Below is a small trained network, with its code and all its weights. Each question gives an input and a target symbol and asks what happens when units are switched off, that is, made to give their printed mean instead of their output.

import numpy as np


def w(rows, s, z=0):
    codes = np.array(rows[::2]) - 128.0
    scale = np.full(codes.shape[1], s)
    scale[-1] = z or s
    return codes * scale


def norm(h):
    return h / np.sqrt((h * h).mean(-1, keepdims=True) + 1e-5)


def f(y):
    return y / 2 * (1 + np.tanh(0.7978845608 * (y + 0.044715 * y**3)))


def softmax(a):
    e = np.exp(a - a.max(-1, keepdims=True))
    return e / e.sum(-1, keepdims=True)


def log_softmax(a):
    a = a - a.max(-1, keepdims=True)
    return a - np.log(np.exp(a).sum(-1, keepdims=True))


def net(x, mask):
    ids = ['Ψαηλμξτω'.index(c) for c in x.split()]
    T = len(ids)
    res = E[ids] + P[:T]
    r = norm(res)
    for j in range(2):
        rows = slice(3 * j, 3 * j + 3)
        q, k, v = (r @ M[0][rows].T for M in (Q, K, V))
        z = softmax(np.where(np.tri(T) > 0, q @ k.T / 3**0.5, -1e9)) @ v
        o = O[0][rows]
        res = res + np.where(mask[j], z, o[:, -1]) @ o[:, :-1]
    y = f(norm(res) @ A[0][:, :-1].T + A[0][:, -1])
    res = res + np.where(mask[2:10], y, B[0][:, -1]) @ B[0][:, :-1]
    return log_softmax(norm(res)[-1] @ U[:, :-1].T + U[:, -1])


Q, K, V, O, A, B = {}, {}, {}, {}, {}, {}
E = w([
[167,164,140,124],'Ψ',
[5,12,103,245],'α',
[210,89,134,136],'η',
[188,116,73,116],'λ',
[173,167,138,142],'μ',
[90,145,230,129],'ξ',
[124,144,131,95],'τ',
[114,150,98,141],'ω',
],0.0027)
P = w([
[107,254,200,178],'0',
[116,194,175,144],'1',
[132,162,150,119],'2',
[132,88,142,66],'3',
[153,57,147,71],'4',
[184,42,153,66],'5',
],0.0007)
Q[0] = w([
[99,31,112,189],'H1',
[152,205,146,63],'H1',
[80,46,114,193],'H1',
[217,165,233,162],'H2',
[1,176,103,138],'H2',
[60,46,47,116],'H2',
],0.0058)
K[0] = w([
[161,141,224,151],'H1',
[102,119,46,105],'H1',
[150,161,228,167],'H1',
[120,111,233,43],'H2',
[83,213,99,254],'H2',
[166,109,42,237],'H2',
],0.0052)
V[0] = w([
[35,151,76,64],'H1',
[124,56,180,117],'H1',
[152,93,194,72],'H1',
[164,194,82,162],'H2',
[168,117,130,4],'H2',
[45,69,155,120],'H2',
],0.0023)
O[0] = w([
[75,126,34,216,21],'H1',
[72,108,215,200,22],'H1',
[74,195,210,133,162],'H1',
[111,5,110,202,201],'H2',
[4,191,129,196,148],'H2',
[181,229,134,63,2],'H2',
],0.0018,0.00064)
A[0] = w([
[72,144,83,144,105],'N1',
[132,114,132,139,5],'N2',
[160,122,136,173,112],'N3',
[134,108,2,146,69],'N4',
[120,192,122,149,176],'N5',
[157,131,25,115,85],'N6',
[120,134,122,103,189],'N7',
[93,110,160,96,205],'N8',
],0.0052,0.0016)
B[0] = w([
[216,106,108,43,86],'N1',
[173,134,197,81,39],'N2',
[90,67,102,66,169],'N3',
[222,231,142,253,231],'N4',
[67,101,17,124,214],'N5',
[120,210,177,241,186],'N6',
[133,113,80,164,182],'N7',
[136,207,47,213,255],'N8',
],0.0021,0.00089)
U = w([
[98,97,111,97,54],'Ψ',
[42,33,100,225,114],'α',
[35,192,250,139,162],'η',
[120,124,124,122,1],'λ',
[221,26,181,93,177],'μ',
[199,222,125,26,52],'ξ',
[44,188,3,95,184],'τ',
[199,212,99,242,212],'ω',
],0.0064,0.0024)

Each question gives the input, a string of symbols that net reads in full, and the target symbol t.
The units are the heads (3 rows each of Q, K, V and O) and the neurons (one row each of A and B). Each row of codes is followed by its name. A weight is (code - 128) times the scale printed after its matrix; where a second scale follows, it is the last column's (O, A, B and U).
mask holds one flag per unit, heads first, then neurons. A switched-off unit (its flag False) gives its mean, the last column of its rows in O or B, instead of its output. The means were averaged over made-up inputs and are rounded, as every weight is.
A unit's drop is (log p(t) with every unit on - log p(t) with that unit switched off) / (log p(t) with every unit on - log p(t) with every unit switched off).
The circuit of an input: a set's keep is (log p(t) with only the set's units on - log p(t) with every unit switched off) / (log p(t) with every unit on - log p(t) with every unit switched off). Starting from all 10 units, units are removed one at a time, each time the one whose removal leaves the highest keep (on an exact tie, the one counted first), for as long as the keep stays at least 0.8.
circuit, biggest first: the units of the circuit, biggest drop first
most important unit: the unit with the biggest drop
k most important neurons: the k neurons with the biggest drops, biggest first
which heads matter: for each layer, one digit per head in row order, 1 if its drop is at least 0.15 and else 0, layers parted by /
drop of u: that unit's drop, to one decimal
input Ψ τ μ, target τ: most important unit => N5
input α ξ μ μ μ, target μ: 2 most important neurons => [N4; N8]
input μ ξ τ μ λ, target ω: which heads matter => 00
input ξ ω α Ψ ξ τ, target τ: which heads matter => 10
input ω μ τ, target ω: circuit, biggest first => [H1; H2; N4]
input τ Ψ Ψ τ λ μ, target τ: circuit, biggest first => [H2; N5; N4]
input ξ η μ, target ξ: circuit, biggest first => [N4; N6; H1]
input τ μ μ η Ψ, target μ: which heads matter => 00
input λ τ ξ ξ α λ, target ω: circuit, biggest first => [N6; N4]
input η μ Ψ, target μ: circuit, biggest first => [H2; H1; N4]
input τ ξ τ τ τ Ψ, target τ: circuit, biggest first => [H2; N5; N4]
input ξ λ μ, target ξ: 2 most important neurons => [N4; N8]
input τ ξ Ψ, target τ: 3 most important neurons => [N5; N4; N1]
input ξ μ λ ω, target ω: most important unit => N4
input ω λ τ, target ω: drop of N3 => 0.2
input λ ξ τ μ α τ, target τ: drop of N8 => 0.5
input ξ μ Ψ Ψ μ, target μ: drop of N4 => 0.2
